Below is a small trained network, with its code and all its weights. Each question gives an input and a target symbol and asks what happens when units are switched off, that is, made to give their printed mean instead of their output.

import numpy as np


def w(rows, s, z=0):
    codes = np.array(rows[::2]) - 128.0
    scale = np.full(codes.shape[1], s)
    scale[-1] = z or s
    return codes * scale


def f(y):
    return np.maximum(y, 0)


def softmax(a):
    e = np.exp(a - a.max(-1, keepdims=True))
    return e / e.sum(-1, keepdims=True)


def log_softmax(a):
    a = a - a.max(-1, keepdims=True)
    return a - np.log(np.exp(a).sum(-1, keepdims=True))


def net(x, mask):
    ids = ['γεμπφψ'.index(c) for c in x.split()]
    T = len(ids)
    res = E[ids] + P[:T]
    q, k, v = (res @ M[0].T for M in (Q, K, V))
    z = softmax(np.where(np.tri(T) > 0, q @ k.T / 2**0.5, -1e9)) @ v
    res = res + np.where(mask[0], z, O[0][:, -1]) @ O[0][:, :-1]
    y = f(res @ A[0][:, :-1].T + A[0][:, -1])
    res = res + np.where(mask[1:9], y, B[0][:, -1]) @ B[0][:, :-1]
    return log_softmax(res[-1] @ U[:, :-1].T + U[:, -1])


Q, K, V, O, A, B = {}, {}, {}, {}, {}, {}
E = w([
[116,13,14,154,118,136,163,140,163],'γ',
[122,143,110,105,101,167,130,146,121],'ε',
[156,250,83,39,53,208,108,144,55],'μ',
[122,211,183,97,84,195,129,143,115],'π',
[112,105,76,76,172,110,181,117,16],'φ',
[86,110,205,187,147,159,152,140,205],'ψ',
],0.011)
P = w([
[116,90,86,71,56,110,102,255,141],'0',
[130,71,87,56,46,166,131,47,150],'1',
[222,110,122,144,185,158,81,214,152],'2',
[44,131,130,146,93,120,72,179,116],'3',
[139,112,207,42,139,36,166,79,185],'4',
[65,115,98,145,211,192,176,109,145],'5',
[11,114,123,198,150,80,67,147,87],'6',
[167,53,174,156,113,143,165,45,96],'7',
[249,68,102,160,170,190,133,222,99],'8',
[48,110,108,169,103,97,61,183,125],'9',
],0.017)
Q[0] = w([
[76,83,142,49,107,181,171,72,147],'head 1',
[254,74,182,76,134,141,177,102,145],'head 1',
],0.019)
K[0] = w([
[90,152,204,147,230,60,157,135,124],'head 1',
[122,122,157,252,175,188,140,44,58],'head 1',
],0.015)
V[0] = w([
[125,74,40,113,169,87,175,126,28],'head 1',
[163,254,158,40,124,158,92,117,36],'head 1',
],0.0091)
O[0] = w([
[70,149,111,75,113,19,221,131,190,254],'head 1',
[155,118,154,254,73,141,216,127,45,87],'head 1',
],0.0098,0.00068)
A[0] = w([
[137,134,102,149,235,234,86,228,118,168],'neuron 1',
[80,127,132,38,110,62,93,42,192,124],'neuron 2',
[223,108,130,89,219,208,59,48,154,3],'neuron 3',
[125,72,106,105,172,108,136,164,36,164],'neuron 4',
[154,100,146,206,42,131,173,144,63,118],'neuron 5',
[253,134,129,217,108,158,195,82,99,53],'neuron 6',
[91,189,69,117,254,191,150,215,147,156],'neuron 7',
[152,142,118,48,154,61,119,6,192,82],'neuron 8',
],0.0084,0.015)
B[0] = w([
[46,67,147,110,179,85,175,147,20,249],'neuron 1',
[175,147,97,167,217,120,169,130,2,246],'neuron 2',
[102,192,91,177,13,79,155,183,212,163],'neuron 3',
[111,148,170,169,81,159,97,124,184,196],'neuron 4',
[205,121,53,103,166,86,118,72,156,244],'neuron 5',
[19,159,185,23,116,93,109,167,181,192],'neuron 6',
[201,151,135,128,92,176,111,64,201,218],'neuron 7',
[43,168,166,146,92,194,97,185,186,202],'neuron 8',
],0.0087,0.014)
U = w([
[123,103,156,71,154,119,128,119,90,25],'γ',
[253,127,153,211,142,186,167,142,81,206],'ε',
[193,177,126,113,183,142,134,111,151,106],'μ',
[225,168,166,141,113,110,140,53,183,255],'π',
[113,170,139,93,125,56,209,109,131,33],'φ',
[76,166,171,151,49,139,106,164,177,151],'ψ',
],0.0062)

Each question gives the input, a string of symbols that net reads in full, and the target symbol t.
The units are the heads (2 rows each of Q, K, V and O) and the neurons (one row each of A and B). Each row of codes is followed by its name. A weight is (code - 128) times the scale printed after its matrix; where a second scale follows, it is the last column's (O, A, B and U).
mask holds one flag per unit, heads first, then neurons. A switched-off unit (its flag False) gives its mean, the last column of its rows in O or B, instead of its output. The means were averaged over made-up inputs and are rounded, as every weight is.
A unit's drop is (log p(t) with every unit on - log p(t) with that unit switched off) / (log p(t) with every unit on - log p(t) with every unit switched off).
The circuit of an input: a set's keep is (log p(t) with only the set's units on - log p(t) with every unit switched off) / (log p(t) with every unit on - log p(t) with every unit switched off). Starting from all 9 units, units are removed one at a time, each time the one whose removal leaves the highest keep (on an exact tie, the one counted first), for as long as the keep stays at least 0.8.
circuit, biggest first: the units of the circuit, biggest drop first
unit that matters most: the unit with the biggest drop
top k neurons: the k neurons with the biggest drops, biggest first
input φ π γ γ π γ, target γ: circuit, biggest first => [neuron 6; head 1; neuron 1]
input π π φ, target γ: unit that matters most => neuron 6
input ψ φ γ φ ε φ ψ π, target ψ: circuit, biggest first => [head 1; neuron 3]
input ε φ μ φ φ π π μ μ, target φ: top 2 neurons => [neuron 6; neuron 5]
input φ π μ π ψ ψ φ ε, target ψ: top 3 neurons => [neuron 3; neuron 8; neuron 5]
input φ μ φ π φ π, target π: circuit, biggest first => [neuron 1; head 1; neuron 7]
input γ ψ ψ γ φ μ γ, target μ: circuit, biggest first => [neuron 2; head 1; neuron 1]
input γ π ψ, target γ: circuit, biggest first => [neuron 6; neuron 1; head 1]
input π γ γ, target μ: circuit, biggest first => [head 1; neuron 2]
input φ ε φ φ φ ψ ψ ψ π, target ψ: circuit, biggest first => [neuron 3; head 1]
input π γ μ ε γ ψ ψ ψ γ μ, target ε: top 2 neurons => [neuron 6; neuron 8]
input ψ γ γ π π φ ε, target γ: circuit, biggest first => [head 1; neuron 1]
input φ π π π ε π π π π, target γ: circuit, biggest first => [neuron 6; neuron 1; head 1]
input π φ μ φ π ψ φ φ ε, target π: circuit, biggest first => [head 1; neuron 1; neuron 7]
input γ γ φ ψ, target μ: unit that matters most => neuron 2
input π ε φ γ φ ψ, target π: top 3 neurons => [neuron 1; neuron 7; neuron 2]
input μ ψ π ε, target π: top 2 neurons => [neuron 5; neuron 1]
input γ μ φ φ μ π ψ γ φ, target μ: top 2 neurons => [neuron 2; neuron 7]
input π γ ε μ ψ ε φ γ, target φ: top 2 neurons => [neuron 2; neuron 7]
input γ π γ, target γ: unit that matters most => neuron 6
